Below is a small trained network, with its code and all its weights. Each question gives an input and a class and asks what happens when units are switched off, that is, made to give their printed mean instead of their output.

import numpy as np


def w(rows, s, z=0):
    codes = np.array(rows[::2]) - 128.0
    scale = np.full(codes.shape[1], s)
    scale[-1] = z or s
    return codes * scale


def norm(h):
    return h / np.sqrt((h * h).mean(-1, keepdims=True) + 1e-5)


def f(y):
    return y / 2 * (1 + np.tanh(0.7978845608 * (y + 0.044715 * y**3)))


def log_softmax(a):
    a = a - a.max(-1, keepdims=True)
    return a - np.log(np.exp(a).sum(-1, keepdims=True))


def net(x, mask):
    res = np.array(x, float).reshape(1, 7) / 4 @ E
    u = 0
    for l in range(4):
        y = f(norm(res) @ A[l][:, :-1].T + A[l][:, -1])
        res = res + np.where(mask[u : u + 5], y, B[l][:, -1]) @ B[l][:, :-1]
        u += 5
    return log_softmax(norm(res)[-1] @ U[:, :-1].T + U[:, -1])


A, B = {}, {}
E = w([
[107,251,93,137,138,142,132,44,148,102,137,86],'x0',
[46,135,203,231,47,164,107,145,119,127,76,57],'x1',
[80,178,130,158,163,175,101,107,156,223,73,221],'x2',
[148,139,153,127,216,87,141,108,141,97,121,120],'x3',
[150,152,150,139,109,198,108,57,71,127,164,198],'x4',
[80,155,90,120,188,86,104,135,40,95,212,123],'x5',
[144,157,138,152,147,10,239,123,68,92,151,195],'x6',
],0.014)
A[0] = w([
[55,202,111,199,95,108,115,154,194,121,77,4,139],'0.n1',
[56,194,112,203,92,134,105,104,26,112,172,118,94],'0.n2',
[104,35,79,85,108,145,59,193,80,139,164,60,138],'0.n3',
[112,85,171,175,86,99,161,152,148,126,103,159,2],'0.n4',
[104,217,21,54,202,166,79,80,108,113,203,117,127],'0.n5',
],0.011,0.0094)
B[0] = w([
[58,138,168,82,210,164,118,127,160,55,12,111,247],'0.n1',
[125,62,216,232,103,110,155,169,161,110,134,123,185],'0.n2',
[208,51,197,232,40,61,105,156,141,101,156,150,215],'0.n3',
[108,149,69,56,165,135,121,25,43,152,139,113,138],'0.n4',
[158,151,75,46,135,61,66,50,108,216,151,166,226],'0.n5',
],0.011,0.012)
A[1] = w([
[116,131,108,100,163,100,169,192,154,124,126,102,1],'1.n1',
[149,111,93,106,156,9,182,164,145,70,151,87,69],'1.n2',
[189,68,86,73,89,165,92,149,240,141,125,99,132],'1.n3',
[128,165,152,142,76,166,153,87,153,87,125,21,95],'1.n4',
[167,173,73,76,154,193,129,110,99,111,150,126,51],'1.n5',
],0.014,0.0083)
B[1] = w([
[115,143,139,85,153,117,45,30,114,128,78,164,137],'1.n1',
[208,105,119,118,45,49,94,119,103,141,232,46,253],'1.n2',
[3,123,95,155,160,175,167,165,193,97,17,94,254],'1.n3',
[116,122,150,172,178,149,130,104,146,29,61,65,215],'1.n4',
[130,144,78,73,197,125,109,84,135,122,78,178,167],'1.n5',
],0.012,0.0078)
A[2] = w([
[160,167,111,217,42,219,154,97,60,186,113,174,69],'2.n1',
[146,137,172,79,179,84,203,177,120,88,129,120,27],'2.n2',
[86,127,86,183,109,203,221,191,124,160,134,222,97],'2.n3',
[93,165,109,65,254,177,137,159,75,154,168,154,3],'2.n4',
[111,121,105,90,234,81,117,122,123,200,114,112,23],'2.n5',
],0.0094,0.0061)
B[2] = w([
[102,61,205,118,14,118,79,190,114,38,235,131,183],'2.n1',
[118,45,59,62,84,125,59,65,74,90,133,198,150],'2.n2',
[138,102,206,189,146,222,119,143,31,3,81,44,193],'2.n3',
[22,146,127,145,224,115,97,100,241,102,92,69,182],'2.n4',
[57,114,63,86,146,203,166,147,80,169,49,105,251],'2.n5',
],0.0077,0.0027)
A[3] = w([
[128,97,85,113,191,15,193,167,104,65,80,54,14],'3.n1',
[87,151,186,168,155,178,137,206,149,100,129,95,59],'3.n2',
[96,127,143,72,1,164,179,156,63,47,90,105,37],'3.n3',
[36,208,95,201,169,147,109,123,141,151,224,132,3],'3.n4',
[122,153,98,171,157,155,221,233,154,205,106,168,58],'3.n5',
],0.0091,0.0042)
B[3] = w([
[113,126,174,69,125,122,121,100,93,193,126,254,255],'3.n1',
[139,148,129,113,131,178,120,180,99,87,126,103,255],'3.n2',
[91,192,115,157,178,157,185,133,78,108,176,224,191],'3.n3',
[149,128,93,133,56,101,153,171,93,191,138,124,129],'3.n4',
[117,117,188,122,174,128,201,105,105,112,67,148,132],'3.n5',
],0.015,0.0056)
U = w([
[221,85,162,146,26,63,132,130,86,138,253,121,141],'0',
[74,84,191,203,151,222,157,190,153,30,33,68,232],'1',
[100,188,33,36,197,134,134,66,141,215,84,165,2],'2',
],0.012,0.0048)

Each question gives the input, the list of numbers given to net, and the class t.
The units are the neurons (one row each of A and B). Each row of codes is followed by its name. A weight is (code - 128) times the scale printed after its matrix; where a second scale follows, it is the last column's (A, B and U).
mask holds one flag per neuron, layer by layer. A switched-off neuron (its flag False) gives its mean, the last column of its row in B, instead of its output. The means were averaged over made-up inputs and are rounded, as every weight is.
A unit's drop is (log p(t) with every unit on - log p(t) with that unit switched off) / (log p(t) with every unit on - log p(t) with every unit switched off).
unit that matters most: the unit with the biggest drop
k most important neurons: the k neurons with the biggest drops, biggest first
top k neurons in layer l: the k neurons of layer l with the biggest drops, biggest first
drop of u: that unit's drop, to one decimal
input [5,-3,-8,6,4,-3,0], class 2: unit that matters most : 0.n3
input [5,0,2,-7,-6,4,2], class 2: 2 most important neurons : [0.n5 0.n1]
input [6,-4,-8,6,7,-7,2], class 2: 3 most important neurons : [0.n3 1.n5 0.n2]
input [4,-6,-2,1,-1,-6,5], class 0: 2 most important neurons : [1.n2 0.n1]
input [-2,0,8,1,8,2,1], class 0: 2 most important neurons : [0.n1 1.n3]
input [-1,-1,5,-2,4,1,6], class 1: 3 most important neurons : [2.n3 1.n2 0.n5]
input [-8,1,2,-8,5,6,-6], class 0: 3 most important neurons : [0.n3 0.n1 1.n4]
input [-3,6,3,0,-8,3,8], class 2: 2 most important neurons : [0.n3 0.n1]
input [-6,0,5,4,0,6,2], class 2: top 2 neurons in layer 2 : [2.n5 2.n4]
input [-4,1,6,3,8,6,-2], class 0: 2 most important neurons : [0.n2 0.n1]
input [0,-6,8,7,3,-8,-7], class 1: 3 most important neurons : [1.n3 0.n5 1.n2]
input [-6,6,-8,7,1,-8,3], class 0: 2 most important neurons : [0.n4 1.n2]
input [-2,0,2,-6,8,4,8], class 1: top 3 neurons in layer 3 : [3.n1 3.n3 3.n4]
input [2,-8,-6,7,-6,3,-1], class 0: unit that matters most : 1.n2
input [6,-3,1,-1,1,-4,-8], class 2: drop of 0.n5 : 1.5
input [5,-5,-4,-4,-4,-8,5], class 0: drop of 0.n1 : 0.7
input [2,-2,1,-2,-3,-3,5], class 0: drop of 0.n1 : 0.0
